Below is a small trained network, with its code and all its weights. Each question gives an input and a class and asks what happens when units are switched off, that is, made to give their printed mean instead of their output.

import numpy as np


def w(rows, s, z=0):
    codes = np.array(rows[::2]) - 128.0
    scale = np.full(codes.shape[1], s)
    scale[-1] = z or s
    return codes * scale


def f(y):
    return y / 2 * (1 + np.tanh(0.7978845608 * (y + 0.044715 * y**3)))


def log_softmax(a):
    a = a - a.max(-1, keepdims=True)
    return a - np.log(np.exp(a).sum(-1, keepdims=True))


def net(x, mask):
    res = np.array(x, float).reshape(1, 6) / 4 @ E
    y = f(res @ A[0][:, :-1].T + A[0][:, -1])
    res = res + np.where(mask, y, B[0][:, -1]) @ B[0][:, :-1]
    return log_softmax(res[-1] @ U[:, :-1].T + U[:, -1])


A, B = {}, {}
E = w([
[113,71,89,138,148,95],'x0',
[222,38,206,223,214,108],'x1',
[131,115,121,125,113,117],'x2',
[128,125,130,129,133,123],'x3',
[125,113,118,128,115,116],'x4',
[209,30,131,3,121,251],'x5',
],0.0046)
A[0] = w([
[28,157,18,25,133,69,60],'neuron 0',
[126,242,93,231,170,97,22],'neuron 1',
[50,194,169,177,150,76,107],'neuron 2',
[129,177,91,170,148,81,9],'neuron 3',
[39,77,211,104,96,204,8],'neuron 4',
[166,90,167,35,138,220,111],'neuron 5',
[106,253,52,43,116,146,122],'neuron 6',
[172,111,115,48,158,156,10],'neuron 7',
[67,53,114,97,143,253,3],'neuron 8',
[207,101,180,250,158,96,121],'neuron 9',
[117,163,65,150,70,113,56],'neuron 10',
],0.0076,0.0058)
B[0] = w([
[97,83,194,121,147,212,203],'neuron 0',
[192,35,62,113,52,178,180],'neuron 1',
[179,70,39,100,57,69,220],'neuron 2',
[194,46,117,229,36,175,111],'neuron 3',
[179,50,124,254,94,135,95],'neuron 4',
[143,129,95,167,53,43,240],'neuron 5',
[97,115,190,147,177,183,244],'neuron 6',
[151,70,113,219,23,181,119],'neuron 7',
[246,110,112,219,107,155,130],'neuron 8',
[86,118,178,87,142,222,254],'neuron 9',
[172,90,65,147,157,205,122],'neuron 10',
],0.0094,0.0034)
U = w([
[158,148,153,118,135,95,250],'0',
[231,24,86,246,1,125,1],'1',
[123,126,165,85,132,74,186],'2',
[128,137,155,114,167,84,180],'3',
[109,124,192,173,135,97,143],'4',
[109,61,249,189,180,204,36],'5',
],0.0076,0.0073)

Each question gives the input, the list of numbers given to net, and the class t.
The units are the neurons (one row each of A and B). Each row of codes is followed by its name. A weight is (code - 128) times the scale printed after its matrix; where a second scale follows, it is the last column's (A, B and U).
mask holds one flag per neuron, in row order. A switched-off neuron (its flag False) gives its mean, the last column of its row in B, instead of its output. The means were averaged over made-up inputs and are rounded, as every weight is.
A unit's drop is (log p(t) with every unit on - log p(t) with that unit switched off) / (log p(t) with every unit on - log p(t) with every unit switched off).
The circuit of an input: a set's keep is (log p(t) with only the set's units on - log p(t) with every unit switched off) / (log p(t) with every unit on - log p(t) with every unit switched off). Starting from all 11 units, units are removed one at a time, each time the one whose removal leaves the highest keep (on an exact tie, the one counted first), for as long as the keep stays at least 0.8.
units of the circuit, in order: the units of the circuit, biggest drop first
unit that matters most: the unit with the biggest drop
k most important neurons: the k neurons with the biggest drops, biggest first
drop when u is switched off: that unit's drop, to one decimal
input [-2,8,2,5,2,-8], class 1: unit that matters most => neuron 1
input [-6,-2,5,5,-2,7], class 1: 3 most important neurons => (neuron 5; neuron 7; neuron 8)
input [-5,6,5,-3,1,-8], class 1: 2 most important neurons => (neuron 1; neuron 2)
input [-7,-8,-3,2,-5,-4], class 5: 3 most important neurons => (neuron 6; neuron 0; neuron 5)
input [1,-7,-5,-4,-5,0], class 5: 2 most important neurons => (neuron 6; neuron 0)
input [3,-3,-6,7,-4,-8], class 1: units of the circuit, in order => (neuron 1; neuron 2)
input [3,-4,8,3,-8,8], class 1: 3 most important neurons => (neuron 5; neuron 8; neuron 7)
input [-4,-8,-5,1,-6,-4], class 5: units of the circuit, in order => (neuron 6; neuron 0)
input [-3,6,5,-1,0,-8], class 1: 3 most important neurons => (neuron 1; neuron 2; neuron 3)
input [-7,7,2,6,-8,8], class 1: 2 most important neurons => (neuron 5; neuron 7)
input [2,-7,5,4,5,0], class 5: 2 most important neurons => (neuron 0; neuron 6)
input [1,-4,-6,4,-2,-8], class 1: 2 most important neurons => (neuron 1; neuron 2)
input [-1,6,-7,0,3,7], class 1: 2 most important neurons => (neuron 5; neuron 7)
input [2,-1,1,0,2,7], class 1: unit that matters most => neuron 5
input [1,0,-1,-6,-4,-8], class 1: 2 most important neurons => (neuron 1; neuron 2)
input [5,4,2,-3,0,7], class 1: drop when neuron 5 is switched off => 0.5
input [2,-7,-4,-4,5,4], class 5: drop when neuron 6 is switched off => 0.5
